Below are the code and all the weights of a small trained network. Each question names an input and a class and asks about switching units off, where a switched-off unit gives its printed mean instead of its output.

import numpy as np


def w(rows, s, z=0):
    codes = np.array(rows[::2]) - 128.0
    scale = np.full(codes.shape[1], s)
    scale[-1] = z or s
    return codes * scale


def norm(h):
    return h / np.sqrt((h * h).mean(-1, keepdims=True) + 1e-5)


def f(y):
    return np.maximum(y, 0)


def log_softmax(a):
    a = a - a.max(-1, keepdims=True)
    return a - np.log(np.exp(a).sum(-1, keepdims=True))


def net(x, mask):
    res = np.array(x, float).reshape(1, 2) / 4 @ E
    u = 0
    for l in range(4):
        y = f(norm(res) @ A[l][:, :-1].T + A[l][:, -1])
        res = res + np.where(mask[u : u + 10], y, B[l][:, -1]) @ B[l][:, :-1]
        u += 10
    return log_softmax(norm(res)[-1] @ U[:, :-1].T + U[:, -1])


A, B = {}, {}
E = w([
[166,55,254,151,119],'x0',
[111,233,220,70,66],'x1',
],0.0074)
A[0] = w([
[170,135,75,87,100,3],'L0N0',
[169,197,161,200,213,62],'L0N1',
[183,106,10,223,101,138],'L0N2',
[163,45,254,110,172,200],'L0N3',
[153,115,119,107,115,111],'L0N4',
[130,213,138,93,53,184],'L0N5',
[107,176,154,156,153,28],'L0N6',
[86,125,142,116,135,91],'L0N7',
[80,110,130,105,135,98],'L0N8',
[124,141,153,128,108,145],'L0N9',
],0.0052,0.0042)
B[0] = w([
[202,112,74,181,127,128],'L0N0',
[118,119,132,183,98,128],'L0N1',
[209,255,173,145,204,208],'L0N2',
[9,158,47,179,88,253],'L0N3',
[175,88,101,134,99,128],'L0N4',
[204,145,79,223,215,206],'L0N5',
[130,142,121,158,115,128],'L0N6',
[174,92,99,134,103,128],'L0N7',
[121,137,128,143,124,128],'L0N8',
[153,124,113,156,171,154],'L0N9',
],0.0051,0.0061)
A[1] = w([
[90,95,77,146,115,62],'L1N0',
[56,105,87,118,61,53],'L1N1',
[115,30,214,113,90,97],'L1N2',
[88,131,84,75,128,81],'L1N3',
[134,74,158,128,102,55],'L1N4',
[109,48,160,139,68,2],'L1N5',
[153,136,90,155,122,176],'L1N6',
[190,12,91,100,156,66],'L1N7',
[154,26,216,150,84,105],'L1N8',
[140,193,185,53,97,63],'L1N9',
],0.011,0.0036)
B[1] = w([
[130,142,179,143,105,187],'L1N0',
[175,126,132,170,197,166],'L1N1',
[125,160,38,74,107,222],'L1N2',
[76,108,126,91,99,157],'L1N3',
[79,111,78,115,121,159],'L1N4',
[116,174,129,92,133,191],'L1N5',
[76,79,173,114,136,255],'L1N6',
[209,46,192,155,113,198],'L1N7',
[48,161,5,37,114,247],'L1N8',
[254,13,137,186,82,206],'L1N9',
],0.0084,0.0044)
A[2] = w([
[20,114,148,127,70,143],'L2N0',
[126,120,243,151,173,27],'L2N1',
[201,59,98,134,114,3],'L2N2',
[126,188,110,142,80,154],'L2N3',
[76,152,54,39,121,64],'L2N4',
[68,147,172,132,214,172],'L2N5',
[122,121,111,130,126,8],'L2N6',
[58,111,116,176,130,55],'L2N7',
[120,128,142,105,180,113],'L2N8',
[174,158,255,95,51,71],'L2N9',
],0.0084,0.0028)
B[2] = w([
[50,213,68,84,149,184],'L2N0',
[127,187,104,70,133,166],'L2N1',
[150,119,191,153,112,176],'L2N2',
[122,57,87,166,118,195],'L2N3',
[68,131,8,92,3,254],'L2N4',
[121,176,193,139,80,202],'L2N5',
[144,106,140,119,84,128],'L2N6',
[139,201,178,87,198,168],'L2N7',
[98,112,171,126,67,151],'L2N8',
[193,115,157,243,107,182],'L2N9',
],0.0067,0.0054)
A[3] = w([
[116,141,58,105,120,41],'L3N0',
[157,143,220,71,81,108],'L3N1',
[162,140,106,99,138,42],'L3N2',
[163,150,184,89,145,84],'L3N3',
[120,107,146,102,125,1],'L3N4',
[92,113,55,76,147,126],'L3N5',
[87,145,75,105,107,92],'L3N6',
[94,157,180,120,104,51],'L3N7',
[97,104,163,87,149,32],'L3N8',
[133,8,143,173,201,122],'L3N9',
],0.012,0.0029)
B[3] = w([
[106,59,86,78,174,227],'L3N0',
[95,129,98,141,134,162],'L3N1',
[121,136,124,125,134,129],'L3N2',
[82,128,104,127,143,148],'L3N3',
[127,137,102,161,109,128],'L3N4',
[129,83,82,150,65,253],'L3N5',
[89,101,110,120,170,246],'L3N6',
[109,174,180,126,164,154],'L3N7',
[104,118,91,174,106,129],'L3N8',
[219,198,150,216,1,222],'L3N9',
],0.0092,0.007)
U = w([
[71,80,10,117,113,198],'0',
[249,137,142,211,74,205],'1',
[57,219,178,137,195,164],'2',
[162,80,178,84,174,9],'3',
[158,99,169,83,152,35],'4',
[177,79,183,67,178,2],'5',
[168,104,171,75,155,25],'6',
],0.019,0.0086)

Each question gives the input, the list of numbers given to net, and the class t.
The units are the neurons (one row each of A and B). Each row of codes is followed by its name. A weight is (code - 128) times the scale printed after its matrix; where a second scale follows, it is the last column's (A, B and U).
mask holds one flag per neuron, layer by layer. A switched-off neuron (its flag False) gives its mean, the last column of its row in B, instead of its output. The means were averaged over made-up inputs and are rounded, as every weight is.
A unit's drop is (log p(t) with every unit on - log p(t) with that unit switched off) / (log p(t) with every unit on - log p(t) with every unit switched off).
The circuit of an input: a set's keep is (log p(t) with only the set's units on - log p(t) with every unit switched off) / (log p(t) with every unit on - log p(t) with every unit switched off). Starting from the 12 units with the biggest drops (on a tie, the unit counted first), units are removed one at a time, each time the one whose removal leaves the highest keep (on an exact tie, the one counted first), for as long as the keep stays at least 0.8.
units of the circuit, in order: the units of the circuit, biggest drop first
top k neurons: the k neurons with the biggest drops, biggest first
top k neurons in layer l: the k neurons of layer l with the biggest drops, biggest first
drop of u: that unit's drop, to one decimal
input [8,6], class 0: units of the circuit, in order	[L1N8]
input [8,8], class 0: top 4 neurons	[L1N8, L0N2, L1N2, L1N7]
input [-3,2], class 2: top 3 neurons in layer 1	[L1N2, L1N8, L1N6]
input [-3,4], class 1: top 2 neurons	[L0N3, L1N8]
input [6,6], class 0: top 3 neurons	[L0N2, L1N8, L1N2]
input [-6,7], class 1: top 2 neurons	[L1N9, L0N3]
input [-2,0], class 2: top 2 neurons	[L1N8, L1N2]
input [8,7], class 0: top 2 neurons	[L1N8, L0N2]
input [0,-3], class 2: top 4 neurons	[L0N2, L1N9, L1N8, L0N5]
input [6,5], class 0: top 2 neurons	[L0N2, L1N8]
input [1,3], class 2: top 2 neurons	[L0N5, L1N8]
input [-1,-1], class 2: drop of L1N8	0.9
input [3,2], class 2: drop of L0N3	1.2
input [1,-2], class 2: drop of L1N8	0.2
input [1,-3], class 2: top neuron in layer 1	[L1N9]
